Each row of numbers stands for one element and depends on some of the facts below. Use the named rows to name the rest.

How the elements are related:
k10 | π 340 | μ k12
k104 | π 618 | μ k789
k110 | π 340 | μ k789
k112 | π 618 | μ k12
k12 | π 618 | μ k892
k142 | π 207 | μ k88
k166 | π 340 | μ k590
k189 | π 741 | μ k225
k195 | π 627 | μ k590
k20 | π 207
k207 | π 207 | μ k35
k225 | π 618 | μ k599
k233 | π 340 | μ k590
k235 | π 627 | μ k71
k245 | π 618 | μ k405
k255 | π 340 | μ k233
k262 | π 627 | μ k476
k263 | π 340 | μ k505
k272 | π 340 | μ k476
k284 | π 340 | μ k245
k303 | π 627 | μ k843
k33 | π 741 | μ k892
k34 | π 207 | μ k806
k35 | π 207 | μ k590
k355 | π 207 | μ k71
k367 | π 462 | μ k831
k369 | π 741 | μ k960
k405 | π 340
k412 | π 462 | μ k789
k417 | π 462 | μ k806
k422 | π 340 | μ k88
k428 | π 741 | μ k166
k431 | π 340 | μ k405
k432 | π 340 | μ k843
k433 | π 340 | μ k590
k449 | π 741 | μ k12
k452 | π 462 | μ k892
k461 | π 741 | μ k806
k463 | π 627 | μ k12
k476 | π 741 | μ k599
k480 | π 618 | μ k233
k505 | π 627 | μ k20
k513 | π 207 | μ k531
k514 | π 618 | μ k405
k523 | π 627 | μ k806
k525 | π 627 | μ k960
k529 | π 462 | μ k233
k531 | π 207 | μ k20
k547 | π 462 | μ k35
k558 | π 207 | μ k233
k563 | π 462 | μ k505
k564 | π 741 | μ k531
k575 | π 741 | μ k843
k58 | π 627 | μ k245
k590 | π 340
k599 | π 340
k605 | π 340 | μ k405
k606 | π 462 | μ k590
k616 | π 340 | μ k71
k630 | π 627 | μ k225
k64 | π 340 | μ k225
k649 | π 627 | μ k20
k663 | π 340 | μ k892
k700 | π 207 | μ k892
k71 | π 340 | μ k599
k741 | π 340 | μ k806
k744 | π 618 | μ k476
k761 | π 207 | μ k789
k765 | π 627 | μ k599
k782 | π 627 | μ k892
k789 | π 340 | μ k843
k792 | π 340 | μ k166
k797 | π 618 | μ k960
k806 | π 340 | μ k405
k816 | π 340
k817 | π 207 | μ k599
k831 | π 340 | μ k599
k833 | π 340 | μ k35
k843 | π 627
k850 | π 340 | μ k599
k860 | π 340 | μ k960
k88 | π 340 | μ k816
k880 | π 340 | μ k816
k885 | π 462 | μ k960
k890 | π 627 | μ k531
k892 | π 340
k928 | π 462 | μ k88
k953 | π 627 | μ k816
k960 | π 340 | μ k590
k963 | π 618 | μ k505
k969 | π 207 | μ k590
k97 | π 627 | μ k605

Named rows:
[-16 -23  -5  38   9 -17   2 -16  -3   2 -18  -1  11   7  11 -21  13   9
   7 -25 -16   1  11  -3  27  21  19   2 -20  23   1  33   6   6 -17  29
 -10  -7   2  25  28  15 -10 -29 -12  18 -33  -3  -5  46  24   1]: k284
[ -6  -6  -6  -3  -2  48   6 -21 -50  16  -6 -16 -17 -35 -26  -7  53 -33
   0  14 -10  19   0 -23  20 -29  -1  21  11  -2  31 -16  34  39  49  -2
 -12 -23 -33   6  15  -4 -10  18  11  -2  16 -39   3 -32  -9 -43]: k513
[ -2 -28 -13  38   7 -11  -1   4   0 -18 -14  11  16  11  10 -21  17   8
  -1 -16 -17   2  14 -13  26  17  27   8 -20  22  -3  41   5  -1 -15  25
 -13 -18   9  27  32  11 -17 -28 -11  10 -28  -7  -3  42  20   0]: k833
[ -7 -22  -4  39  16  -9  -3  -5 -12  -7  -9   6   7  -9  13 -21  20   0
   3 -22 -12  -5  15  -1  34  31  23  10 -21  26  -2  38  12   0 -16  34
 -10 -16  16  31  33   9  -8 -32 -20  13 -33  -2 -15  36  21   8]: k880
[-17 -30  -5  35  14 -13  -2  -5  -2  -3 -24   8   5  11   7 -21  15  -1
   0 -17  -8   1   9  -4  31  28  24  -1 -13  36  -2  35   6  -2  -7  38
 -30 -18  16  27  23  14  -7 -30 -16  10 -34  -7  -3  36  14   6]: k432
[ -3 -29 -12  37   7 -11   0   4  -1 -18 -14  11  17  12  10 -22  16   8
  -1 -16 -15   2  14 -15  26  16  26   8 -21  19  -4  40   6  -1 -15  25
 -14 -19  11  27  31  12 -18 -27 -11  10 -28  -7  -2  43  20  -1]: k255
[  5  18  11 -14   3  -6  -5   6 -11   3  18  18   7  34 -45 -60 -11 -18
  14  -8 -11   2  13 -29  16  39  23  34  36 -19  48  23  44  26  -3  14
 -10  37  -6 -17  10  28  46 -26  -1  13  71 -17 -26 -38   9  -8]: k33
[-35  40 -14  -3  -8  19  37  -9 -22  22  29  11  10  22 -43  51 -31 -16
  36  12 -23  27   8 -25  50  15 -32  -1  15   4  49   8  31  14  -2 -42
   7  12  25   5  33  21 -27   6 -39  13  -6  -6  22  -7  -3  29]: k97
[ -2 -28 -15  38   7 -11  -1   4  -1 -19 -14  12  19  13  10 -21  17   8
  -2 -15 -17   2  15 -15  26  15  27   9 -21  20  -4  41   5  -1 -14  24
 -14 -19  11  27  32  10 -18 -28  -9  10 -28  -7  -4  44  20  -1]: k860
[-28  40 -11  -7 -12  25  32  16 -28  14  27   9   5  22 -36  49 -33 -15
  32  19 -13  26  18 -17  55  18 -23  -2  10  11  46   7  29  13  -6 -43
   7   8  28  -9  35  19 -22  10 -37   7 -14 -11  25 -17 -15  30]: k235
[-44  34  23 -27  -9  13  19 -18 -24 -44  30   1   1 -11 -18 -22  21 -38
 -34   6 -28 -49 -18 -30   8  14  34 -23   1 -27  50  -8  18   4  -9   5
 -26 -13  -7 -32 -33 -26 -16  35 -52  11   9 -40  -5  21  23   9]: k563
[ -8  -2  42  -8  11  10  14  10 -42 -11  25  41 -15 -16 -32 -29   1   1
  -1  45 -22  13  15   9  11  -7 -41 -59   7 -38 -12  10  -2  10   8  28
  16   3  -3 -35 -11  21  19 -16  -7 -39   0  36  22 -22   0   8]: k744
[ -5 -41  -4  39  12 -10  -2 -33  -4  10 -17  -6  -2  17   3  -6  10  15
   2 -42 -28 -10  -1   9  26  13   2   6 -26  21   7  24  -3  10 -23  20
  -9  13 -22  31  17  15 -10 -38 -26  45 -19  16  11  65  20  -2]: k806
[ -2 -43  -4  37  12  -7  -3 -25  -5   6 -17  -3  -4  17   2  -7  12  14
   0 -39 -26 -12  -1   9  28  16   5   9 -26  24   7  26  -2   7 -21  20
 -10   9 -19  32  16  14 -10 -38 -28  44 -18  15  12  62  16  -1]: k405
[-19   1  44  -2  21   4  25   5 -38 -24  29  39 -19 -26 -50 -32  13   5
   3  45 -22  16   5   0   6  -2 -35 -61  17 -39  -6   3   7   0  16  32
  11  -4 -10 -15  -8  23   6 -16 -13 -38  13  35  23 -15   7  -2]: k963
[-27   3 -11 -11   5  34  27  -1 -22  19  21  25 -11  40 -58  66 -30 -24
  18  12 -16  12  -6 -15  58  23 -35   2  20  23  48   4  25   2  11 -36
 -26   7  30  12  14  19 -22  -5 -60  22   9   0  43 -10 -28  36]: k843
[ -3  -8  33  -4  14   8  17   3 -32 -24  31  54  -3 -10 -38 -27   9   0
  -6  49 -32  16   8  -9   5 -17 -43 -52  11 -50 -14  17   1   5  13  25
  12  -5   1 -20  -9  20   6 -19  -7 -41  14  37  20 -15   9   4]: k480
[-16  -2  40  -3  14   2  20 -18 -34  -3  27  41 -11 -15 -37 -27   4   1
   4  38 -34  16   4   2   5 -14 -52 -60  11 -46  -7  10   1  12  11  29
  15   9  -7 -20 -13  24  14 -20  -8 -33   8  42  19 -11  13   6]: k514
[ -5  22  -2  -2   7  -9  -8 -17 -21  16  23   7  12  38 -46 -52 -11 -13
  13  -9 -17  10  14 -23  22  30  13  25  31 -28  52  22  38  28 -17   8
 -18  45 -15 -21   8  34  58 -19   1  24  71  -7 -26 -21  21 -17]: k461

Rows to name:
No name comes twice in this set of rows, the named rows included.
[  0 -45  -3  37  11  -5  -3 -20  -4   2 -16   0  -5  16   2  -7  12  14
  -1 -38 -23 -12   0   8  28  19   7  10 -26  26   6  25  -1   5 -19  21
 -10   7 -17  32  18  13 -11 -39 -29  42 -17  15  13  60  15   0] => k605
[ -4  -7 -11  -3  -8  45   1 -49 -46  39 -10 -15  -8 -25 -14  -2  42 -38
   1   6 -24  21   0 -19  19 -42 -19  22   4 -11  29 -11  27  53  41  -7
  -7  -8 -32   1   9  -2   0  14  17   5  11 -31  -1 -25  -1 -36] => k34
[-28  40 -13  -3   3  26  33   0 -31  14  38  17   8   7 -41  51 -23 -25
  33  17 -20  21  13 -24  57  23 -28   6  14   5  45  12  38   9  -3 -36
   8   3  39  11  38  16 -26   3 -46   6  -4  -7  11 -18  -5  35] => k953
[  8  -9 -10  -4   4  57  -5 -33 -58  28   4  -5 -13 -45 -11  -1  54 -51
  -4   9 -18  11   7 -17  30 -28 -13  34   1  -8  23  -7  37  44  42   1
  -6 -21 -10   8  16 -11   2   8   5  -3  13 -30 -15 -40  -5 -25] => k142
[-21 -14  39  -9  21   5  15  -9 -33  -4  18  52 -16  -8 -42 -25   5 -10
  -7  49 -22  14   1   0  11  -4 -45 -63  21 -31 -12  13   1   1  23  42
 -12  -6  11 -19 -21  24  19 -22 -12 -43   9  36  22 -22   1  12] => k104
[ -2 -24  42  -6  19  13  15 -22 -37  -1  29  42 -25  -6 -46 -12   2   6
  -4  24 -41   1  -6  13   7 -16 -62 -51   5 -44  -4   2  -6  12   7  21
  15  23 -26 -15 -24  23  15 -30 -25  -9  25  59  36   2   3   4] => k245
[ -5 -21  -5  41  21  -7  -5  -6 -16  -7  -4   7   6 -14  15 -20  23  -4
   3 -22 -14  -7  15   0  36  33  22  13 -23  24  -3  38  14  -1 -19  36
  -8 -16  20  34  34   7  -7 -34 -23  13 -32   0 -20  34  23  11] => k422
[ -4  12  -1  -8  13  -3 -13   0 -21   8  18  18   5  41 -51 -51  -9 -23
   5   1  -5   7  13 -26  27  39  22  24  37 -16  49  24  39  18  -6  19
 -39  30   2 -20   5  32  59 -21  -4  12  72 -14 -24 -36   8 -11] => k575
[-20 -20  -2  40  13 -15   8   7  -8 -19 -16  -4   1  -3  -1 -25  22  14
   7 -17  -5   2  10  -6  27  31  35  -1 -14  30   4  28  12  -6 -12  31
 -14 -17  -2  32  34  14 -19 -25 -16  13 -29  -9  -3  44  18  -7] => k263
[-38  32 -14  -7  -2  23  35   0 -21  19  23  18   5  26 -47  51 -30 -24
  30  19 -15  26   6 -26  54  21 -27  -5  22  13  45  11  31   7   6 -33
 -12   0  39   7  28  20 -24   5 -43   4  -6 -12  23 -17 -12  33] => k303
[ -9 -63  -5  29  23  -1 -11  -8  -1   2 -31  17 -13  30  -7  -5  13  -4
 -16 -23  -6 -14  -5   7  36  32  16   2 -11  48   2  30  -2  -9   1  40
 -56 -15  13  34   5  12  -3 -40 -33  27 -17   4  17  41  -6  11] => k789
[  6  20   1  -8   3   1 -15  15 -28   4  23   8   5  36 -42 -53 -12 -14
   9   1  -5   6  25 -16  29  37  25  26  27 -19  48  21  36  23 -18   8
 -18  37  -7 -35  11  30  62 -15   1  16  63 -14 -23 -34   6 -15] => k189
[ 11 -24  47 -11  11  25   4  22 -48 -14  26  41 -32  -6 -36 -16  -3   7
 -11  37 -23  -4  12  25  16  -7 -46 -50  -3 -30  -9   1  -9  10   2  18
  17  15 -20 -38 -20  19  21 -21 -23 -18  11  49  42 -14 -18   8] => k225

The same elements again, as new rows of numbers:
Some rows with their names:
[ 16 -77  44  42  25  53  -6  50 -44  11  10  22   5  19]: k880
[ 52  33  43 -14  19 -15  26  62  -8  38  28  18 -98  57]: k417
[ 62 -48  10  70  -2  32  41  50 -13 -36  15  21  35  38]: k272
[-29  23  74  -4  46   9 -12  -2  48 -45  17 -35   1 -18]: k564
[ -2  21  51  86  40 -28  39   3  39 -33  28 -16  29  45]: k189
[ 33  72  32  71 -28  11  31  39 -25  17   2  10  67  26]: k355
[ 60  82  62   6  18   8  17  14 -85  50  18   8 -14   8]: k34
[ 18  26  12  51 -25 -15  31  86  53  11  15  20 -22  70]: k367
[ 60 -46  14  72  -3  32  40  49 -12 -41  16  20  37  37]: k64
[ 21  71  43   9  -8  21 -51  33 -30  18 -28   3  37  -5]: k20
[ -7  -3 -51 -26  40   5  -2  25 -17  37  39 -36  30  51]: k303
[  8  -8  23 -33 -42 -14 -36  52  33  45  66   7 -13 106]: k412
[-16  23  37 -11   3  23   7  84  23  18  -8  29 -39 100]: k452
[ -5 -63   1  24 -17  25   2   2 -66 -34  -4  50 -17  22]: k792
[ -1  20  31 -35 -24  23 -15  80  64  -3   2  -1 -51   8]: k563
[ 61 -52  11  55  19  26 -16  43 -20 -33 -15  24  24  37]: k599
[ 10  -3  38 -36  69  -1  12  21  16  35 -72  70  48  64]: k12
[ 13 -63  -5  34  -2  17 -31   6 -56 -35 -29  48 -14  30]: k960
[-31 -27   3 -14   0 -41  40 -27  -7  37 -34  85   7   7]: k797

Which element is each row?
No name comes twice in this set of rows, the named rows included.
[  8 -47  46  -9  43  87  21  51 -45 -37 -25  39  23  89] => k10
[ 35 -72  32  43  37  39 -40  51 -39   3 -16  24   8  27] => k816
[-42  17  77  20  72  10  17  -6   7 -22   5  -5  10  75] => k33
[ 86 -40  45   4  44  31  27  30 -74  -7  25  18 -44  22] => k741
[ 45  -5  36 -31  53 -27  43   4   4  62 -14  53   6   9] => k514
[-12  60  14  34 -28  -6 -44   2 -68  21 -35  35  17  23] => k35
[  7  20  46  84  58 -41  -2  -3  35 -32   2 -14  27  55] => k476
[-38 -19  48  42   2  17 -17 101  21  86  17  15 -52  41] => k928
[ 51 -52  19  54   8  37  22  46 -22 -32  14  24  26  36] => k850
[ 11  -5  35 -59  24   6  16  15  58  19 -28  33  29 -45] => k963
[-10  70  59   2   3  41   5  33 -56  26 -17  20  47  52] => k700
[ 43  27 -37 -18  81  -3  44  28 -54  40  29 -32 -40  18] => k523
[-27  14 -40 -19  68  32  30  48 -26  18  -8 -18  19  62] => k782
[ 22  69  37  55 -27  14  16  39 -33  23   4   9  61  22] => k817
[ 17 -51  36   1  28  67  13  43 -47 -29  -8  31  15  64] => k663

